(in the rows, 128 means zero)
Facts:
tuska: θ pliskostis, klutres; ω 909; γ 607
plegoste: ω 228; γ 601
trebim: ω 228; γ 946
grudro: ω 348; γ 946
favam: ω 995; γ 122
vuma: ω 995; γ 987
kliplu: θ stoze, zupluk; ω 294; γ 601
sosto: ω 294; γ 946
brestam: θ gebra; ω 228; γ 356
suklum: ω 909; γ 987
peskol: ω 909; γ 356
sople: θ lubrel, vidrir; ω 228; γ 987
tritruk: θ pafli, brozos, bozin; ω 294; γ 356
plaplen: ω 294; γ 601
skiskul: ω 909; γ 987
mozus: ω 909; γ 987
brezum: ω 228; γ 607
tekek: ω 995; γ 122
plaso: ω 228; γ 601
klovon: θ visun; ω 228; γ 122
bradrivir: ω 294; γ 987
stogum: ω 995; γ 601
mivem: ω 348; γ 987
pafli: ω 348; γ 122
drakas: θ vidrir, skiskul; ω 294; γ 122
zilos: ω 348; γ 601
bozin: ω 348; γ 122
zeras: ω 294; γ 946
klisul: ω 294; γ 987
fliskir: θ klustemak; ω 909; γ 122
stoze: ω 348; γ 987
godragron: θ skedrol, belik; ω 348; γ 356
breruk: θ bazatra, serus; ω 228; γ 987
gume: θ klisul; ω 294; γ 122
vavi: ω 348; γ 607
tuse: ω 228; γ 987
legreflar: ω 294; γ 122
drobel: θ favam; ω 294; γ 601
lusok: ω 294; γ 946
klotil: θ pafli, skegrun, grudro, mivem; ω 995; γ 946
steso: θ stadre; ω 294; γ 601
roplun: ω 995; γ 946
visun: ω 294; γ 122
truva: θ stogum, stodun, taplon; ω 228; γ 946
vitus: θ stobrur; ω 294; γ 601
nemi: ω 228; γ 356
bratras: ω 344; γ 356
veplu: ω 294; γ 356
kledral: θ vuma; ω 348; γ 946
vives: ω 294; γ 607
broplevar: ω 909; γ 356
deplu: θ plugrus, zeras; ω 348; γ 946
stebi: θ bradrivir, plaso, klutres; ω 909; γ 601
drebrun: θ klutres; ω 228; γ 122
serus: ω 294; γ 122
vuklini: θ gidem; ω 909; γ 946
bafik: ω 348; γ 356
skegrum: θ plugrus; ω 228; γ 946
vegran: ω 228; γ 122
fupum: ω 294; γ 601
stobrur: ω 228; γ 987
zeso: ω 909; γ 122
bazatra: ω 294; γ 946
fatem: ω 294; γ 946
flinon: ω 909; γ 122
mevur: ω 909; γ 946
nonir: θ vives, nemi, taplon; ω 348; γ 356
truflegram: ω 344; γ 987
lubrel: ω 344; γ 987
lekiren: ω 294; γ 987
klepla: ω 348; γ 607
skegrun: ω 294; γ 601
flima: ω 228; γ 987
gebra: ω 348; γ 946
plotrik: θ stobrur, vurubik; ω 909; γ 356
belik: ω 909; γ 607
gruflem: θ tritrel, stoze, koploze, zigrotrim; ω 228; γ 946
brakom: θ plamen, nemi; ω 348; γ 122
vograk: ω 294; γ 946
napok: ω 294; γ 122
lagrel: θ vurubik, mozus; ω 909; γ 356
samuras: θ vegran; ω 995; γ 607
pizubuk: θ mivem, truflegram; ω 344; γ 601
zigrotrim: ω 294; γ 987
tritrel: ω 294; γ 356
dolaplos: ω 909; γ 987
fepas: θ vidrir; ω 228; γ 601
vaskul: ω 909; γ 601
pliskostis: ω 294; γ 607
vidrir: ω 909; γ 987
koploze: ω 294; γ 122
nibus: θ zeras; ω 228; γ 356
stabul: ω 344; γ 607
skastak: ω 909; γ 601
grula: θ plesiplin; ω 348; γ 122
kluklose: ω 344; γ 987
pliklar: ω 909; γ 607
biklu: ω 909; γ 601
gramar: θ zupluk; ω 909; γ 356
flosus: ω 294; γ 601
skedrol: ω 294; γ 607
sezas: ω 909; γ 601
pivu: ω 228; γ 946
flufek: θ kuni, visun, lusok; ω 909; γ 601
plugrus: ω 294; γ 946
keflanul: θ klisul; ω 294; γ 356
guto: ω 348; γ 946
tuzo: θ pafli, zilos, mivem, zeso; ω 344; γ 601
peplas: θ dolaplos, pivu, vograk, kluklose; ω 294; γ 987
notru: ω 344; γ 601
zona: θ vavi, ritaklil; ω 294; γ 946
plamen: ω 344; γ 356
draron: ω 228; γ 356
podromak: θ flima, mivem, skastak; ω 294; γ 356
vurubik: ω 294; γ 356
plesiplin: ω 344; γ 987
taplon: ω 909; γ 601
stadre: ω 348; γ 946
zupluk: ω 228; γ 946
nesta: ω 344; γ 122
fletrar: θ skiskul, napok; ω 228; γ 946
begovu: ω 228; γ 122
klustemak: ω 909; γ 601
klolun: θ biklu, stabul; ω 228; γ 356
sista: θ fatem, broplevar, plaplen; ω 348; γ 607
klutres: ω 995; γ 946
tiklam: θ peskol, bazatra; ω 909; γ 122
mipustas: ω 995; γ 987
drubru: θ fupum; ω 294; γ 987
brozos: ω 294; γ 607
gruda: ω 294; γ 607
ruskon: θ vegran; ω 294; γ 122
ritaklil: ω 348; γ 356
grulimin: ω 348; γ 601
rires: θ sezas, truflegram; ω 228; γ 946
lugre: ω 344; γ 946
bavas: θ bazatra; ω 995; γ 356
stodun: ω 909; γ 122
gidem: ω 909; γ 122
zede: θ favam, ritaklil, zigrotrim; ω 294; γ 601
kuni: ω 348; γ 987

Known rows:
[176 116 141 126  93 115 154 108 117 115  59 121 118  79 122 116 143 117
 141 159 121 170 151 140 116 142 183 112 138 154 152 121 162 119 125 153
 131 148 161  65  86]: sista
[152  83 149 108  95 112 165 107 178 155 152 110 121  99  45 118 109 136
 108 214 143 186 100 147 128 146 166 111 113  52 116  93 200  92 117 119
 103 138 121 124 106]: fatem
[168 105 147 120 100 107 160 110 152 137 129 109 117  90  72 134 120 131
 108 207 138 182 103 148 123 152 173 101 108  93 131 101 170 123 123 138
 106 139 128  92  71]: bozin
[168  89 147 113  96 114 161 100 166 140 121 116 124  91  62 125 121 122
 128 193 133 185 100 153 107 152 159 115 106  92 127 101 186 101 127 127
 111 140 127 114  90]: visun
[145 109 141 112  80 113 155 104 133 130  87 124 118  84 100  97 125 123
 134 168 124 177 156 135 144 134 197 110 137 115 124 121 188  96 124 149
 122 132 159  78 122]: flufek
[189  92 133 130  82 116 155 102 150 121  47 117 138  78  97 107 132 125
 160 147 119 178 125 146  95 136 171 116 131 146 156 119 166  99 135 152
 133 143 169  75  98]: brozos
[170 100 129 131  82  99 157 115 144 128  85 112 123  95  92  96 122 142
 126 180 128 176 139 133 138 125 199  99 136 107 135 118 175 116 116 159
 123 133 168  61 103]: grulimin
[165 100 145 117  96 110 165  98 168 134 119 100 129  76  66 128 122 118
 125 190 135 185  90 151 121 158 157 120 106  88 114 109 182  87 132 135
 108 132 112  95  93]: tekek
[167  89 132 127  76 112 159 107 163 132  75 115 130  96  79  92 115 137
 143 163 126 182 133 132 122 118 188 110 133 105 136 115 185  88 124 151
 122 136 170  83 119]: skegrun
[153  98 140 114  83 116 159 101 144 126  80 129 115  99  93  92 129 119
 144 161 125 179 159 129 128 129 185 120 137 112 128 119 198  89 115 139
 126 140 161  97 127]: zede
[190  90 131 128  84 114 154 102 149 121  47 117 139  78  98 105 134 124
 161 149 119 177 126 147  95 137 171 116 131 145 155 119 168 101 134 151
 135 142 167  75  99]: gruda
[176  80 144 121  93 120 160 108 162 149  80 100 151  64  92 118 133 159
 133 180 131 172 132 154 108 149 163 130 149 110 161  99 188  86 111 130
 135 146 158  89 109]: bradrivir
[143  95 149 104  93 107 163 109 167 157 159 108 123  84  53 122 107 139
  99 221 144 184 100 152 144 153 176 101 113  55 111  96 191 101 124 127
 100 128 120 107 103]: mevur
[165  76 120 123 122 148 154 116 126 134  86  98 148  50  89 115 122 158
 133 180 131 150 127 169 129 157 194 136 149 101 165  98 170 102 129 139
 117 145 140  60 121]: vidrir
[163  99 134 119  87 115 162 102 169 147 125 115 127  70  63 130 120 117
 123 187 136 184 105 161 130 152 161 107 108  93 107  94 170 103 133 121
 117 137 115  87  81]: begovu
[185  87 144 118  96 120 159 108 155 140  87 111 139  70  84 122 134 130
 136 177 133 176 107 156  94 157 152 115 136 116 159 104 168  96 130 127
 130 150 141  98  98]: veplu
[161 112 155 105  99 123 156 106 128 138  97 119 125  59 105 130 142 118
 126 180 134 174 131 155 115 171 160 114 140 128 149 110 166 102 131 124
 127 145 133  95 101]: lagrel
[154  96 140 116  83 118 159 102 144 128  79 125 117  98  91  94 126 122
 144 159 123 178 154 130 128 123 188 120 137 111 130 117 197  86 120 143
 124 142 161  94 124]: steso
[169  86 130 125  78 108 158 105 160 131  77 117 131  96  80  89 119 135
 145 166 124 180 134 136 122 122 188 112 134 105 134 117 189  92 121 150
 125 135 168  83 120]: fupum
[191  90 132 128  84 114 154 102 148 121  47 118 139  78  98 105 134 124
 161 149 118 177 126 147  95 138 171 117 132 146 155 119 168 101 133 151
 136 142 167  75  99]: skedrol

Rows:
No name comes twice in this set of rows, the named rows included.
[158 103 149 112  92 113 158 104 159 143 125 110 126  76  68 133 114 128
 116 197 136 186  97 155 123 155 169 103 105  95 125 102 171 108 136 136
 103 133 128  97  84] | zeso
[170  84 148 114  95 105 164 106 163 145 122 111 129  86  63 126 117 120
 135 196 128 182  99 151 105 144 165 110 106  90 127  97 187  99 131 133
 111 146 119 116  85] | serus
[131 108 145 102  93 119 170 103 164 154 161 127 106  83  60 122 122 112
 105 207 150 185 137 147 156 161 163 111 117  62  86  94 192  94 112  97
 113 135 102 114 109] | skegrum
[130  97 138 106 105 136 164 106 153 152 160 119 107  81  54 126 113 118
 103 199 142 173 124 158 157 145 176 120 120  54  96  84 192  90 123 106
 104 145  95 102 108] | fletrar
[147 111 145 109  93 125 163  98 152 143 128 126 111  74  76 135 128 103
 121 182 135 182 129 156 136 154 160 116 111 100 102  95 178  98 129 112
 117 144 108 100  86] | klovon
[163  96 118 130  69 109 160 108 162 138  80 118 132  76  82  94 119 130
 140 160 127 179 141 144 144 123 188 104 137 105 113 110 173  95 126 142
 133 131 155  56 112] | plegoste
[167 104 132 133  80 103 158 117 146 128  84 112 123  95  91  99 119 143
 124 178 130 179 138 129 139 121 199  97 136 108 138 117 171 113 118 160
 120 135 170  62 102] | zilos
[166  95 169 109  98  94 182 127 116 147  91  94 144  41 114 134 140  96
 164 181 114 166 127 139 106 142 165 113 144 117 138 104 179  65 145 143
 130 174  84 109  93] | bavas
[137  95 158  99 101 121 166 103 161 150 156 120 107 101  57 121 117 122
 107 209 142 184 123 141 133 149 166 119 115  58 112  95 209  87 113 110
 103 144 114 137 112] | zona
[165 101 145 114  97 109 165  97 168 133 119 103 127  77  67 127 126 115
 126 190 136 186  95 150 122 163 155 120 106  89 112 111 183  88 130 133
 110 131 113  97  95] | favam
[146  87 103 126 108 156 151 107 117 117  85 125 113  80  83  93 117 117
 143 142 119 151 153 159 156 118 211 136 143  98 121 102 179  93 138 141
 118 148 132  49 130] | fepas

Now the same nodes, written a new way:
Known rows:
[154 129 143 107 121  97 116 156 109 149 116  92 140 154 136 123 121 124
 127 150 173 104 142 101 128  90 163 138]: drebrun
[144 117 179 116 213 172 117  89 108 107 144 128 167 146 138 114 160  74
 104 122 114 114 130  83 113  36 162 126]: plaso
[134 115 127 112 115 146 109 108 129  88 127 141 162 145  88 184 156 116
 119  89 104 128 143 110 112  68 154 121]: stobrur
[146 115 136 100 151 140 105 117 113 106 111 130 174 155 106 162 138 130
 130 113 114 120 125  81 111  67 166 135]: tuse
[100  71 189 105 183 167 118  82  97 141 119 136 199 130 142 131 137 205
 107 132  98 102 112  77 129  43 151 144]: fepas
[117 181 128 160 121 177 102 136 149 134 138  74 126 141 130  84  94  77
  63 123 101 108 136 134 134  75 139 110]: vives
[157 115 151 164 180 200 100  91 130 101 113 120 153 144 123  96 152  96
  65  89  82 119 121 109 122  61 143 132]: plaplen
[156 122 123 110 154 159  90 127 134  97 101 100 156 162 102 136 130 160
 112  94  88 126 125 100 121  76 164 152]: lekiren
[154 120 108 123 115 104 117 154 104 139 134 110 166 140 135 145 105  92
 132 132 167 107 145 116 132  89 147 122]: nesta
[159 135 159 151 152 132 117 131  75 121 132 127 131 131 158 143 152 109
 150 105 188 109 151  92 141 101 139 148]: lugre
[140  82 165 148 165 167 128  75 125 131 124 135 189 155 156 145 146 137
 121 110 133 103 118  67 123  49 151 127]: pizubuk
[182 123 164 162 142 130 110 134  85 145 101 115 121 142 167 125 168 149
 128 105 187 104 135 112 126 152 145 169]: deplu
[155 125 118  81 197 140  86 124 110 101 115 128 185 155 117 156 172  99
 121  97  93 119 135 108 100 102 148 132]: stoze
[168 186 168 147 156 141 115 148  62 128 121 135 108 131 161  96 143  95
 108  96 171 123 144 127 128 115 150 149]: gebra
[143 171  92  99  87 108 103 163 120 159  93 108 160 165 111 146  83 160
 135 133 121 114 122 116 108 105 170 124]: nonir
[145 144 127 108 152 149 111 119 118 102 124 144 170 153  98 158 141 115
 120  80  92 128 138 132 106  90 158 128]: kuni
[174 156 132 146 149 120 121 125 103 121 148 126 157 126 156 128 148 141
 162  91 187 105 134  91 142 116 133 141]: mevur
[119 134  99  63 195 138 102 124 105 108 131 159 223 125 108 146 109 185
 159 104  89 120 111  87 124  47 148 119]: skiskul
[157 107 138 156 144 170 133  69 157 129 135 146 199 146 134 138 145 174
 142  90 132 102 113  77 121  73 142 123]: flufek
[167 177  81 122 122 114 117 162 122 134 148 130 168 128 123 108  93  90
 138 115 162 115 141 107 127  91 143 109]: stodun

Rows:
No name comes twice in this set of rows, the named rows included.
[157 118 139 136 188 168 124  72 147 121 147 144 204 147 139 118 158 129
 140  95 126 104 115  71 121  71 143 121] | vaskul
[107  77 150  74 162 132 103 115  94 131  89 131 191 140 113 163 126 226
 137 127  97 115 107  68 125  49 165 149] | sople
[123 154  67 118  55 134  89 162 159 101 121  81 141 153  76 166  98 118
 106  99  80 125 150 150 125  93 150 120] | vurubik
[176 168  71 104 159 114 105 161 122 130 154 105 171 132 109 114 169  91
 128 121 134 103 150 122 117 181 138 124] | favam
[116 146 130 169 118 158 104 122 156 146 133  64 145 150 133  99  99 107
  71 124 108  97 131 130 136  93 136 117] | gruda
[151 133 133  97 153 144 106 123 108  96 122 140 161 148 100 162 145 102
 121 104 102 128 138  93 109  50 163 125] | flima
[131 157 133 102 150 152 131 122 117 100 137 146 166 157 111 162 107 109
 151  89 122 134 145 101 115   8 181 116] | plesiplin
[142  76 158 183 125 194 120  78 176 118 117 104 159 162 115 141 152 180
  94  87  87 109 123 112 134  88 147 152] | vitus
[159 160  95  78 183 140 107 116 130  85 147 144 200 144 103 148 132 112
 160  87 114 121 131  88 111  66 151 114] | dolaplos
[145 159  78 108  97 124  85 165 144 117 103  76 148 161  91 141  78 142
 125 124  95 120 133 124 123 101 164 131] | veplu
[165 160 127  93 194 160  88 133 124  84 118 103 154 164 113 113 122 112
 109  95  84 129 138  99 117  61 172 149] | bradrivir
[158 141  85 116 130 147 115 109 153  91 147 160 200 141  89 174 141 130
 157  77 110 123 133 103 115  77 144 114] | mozus
[122 124  88  83  84  99  98 151 146 144 114  84 172 164  94 192 120 157
 146 124 108 102 143 128 111 138 150 125] | godragron

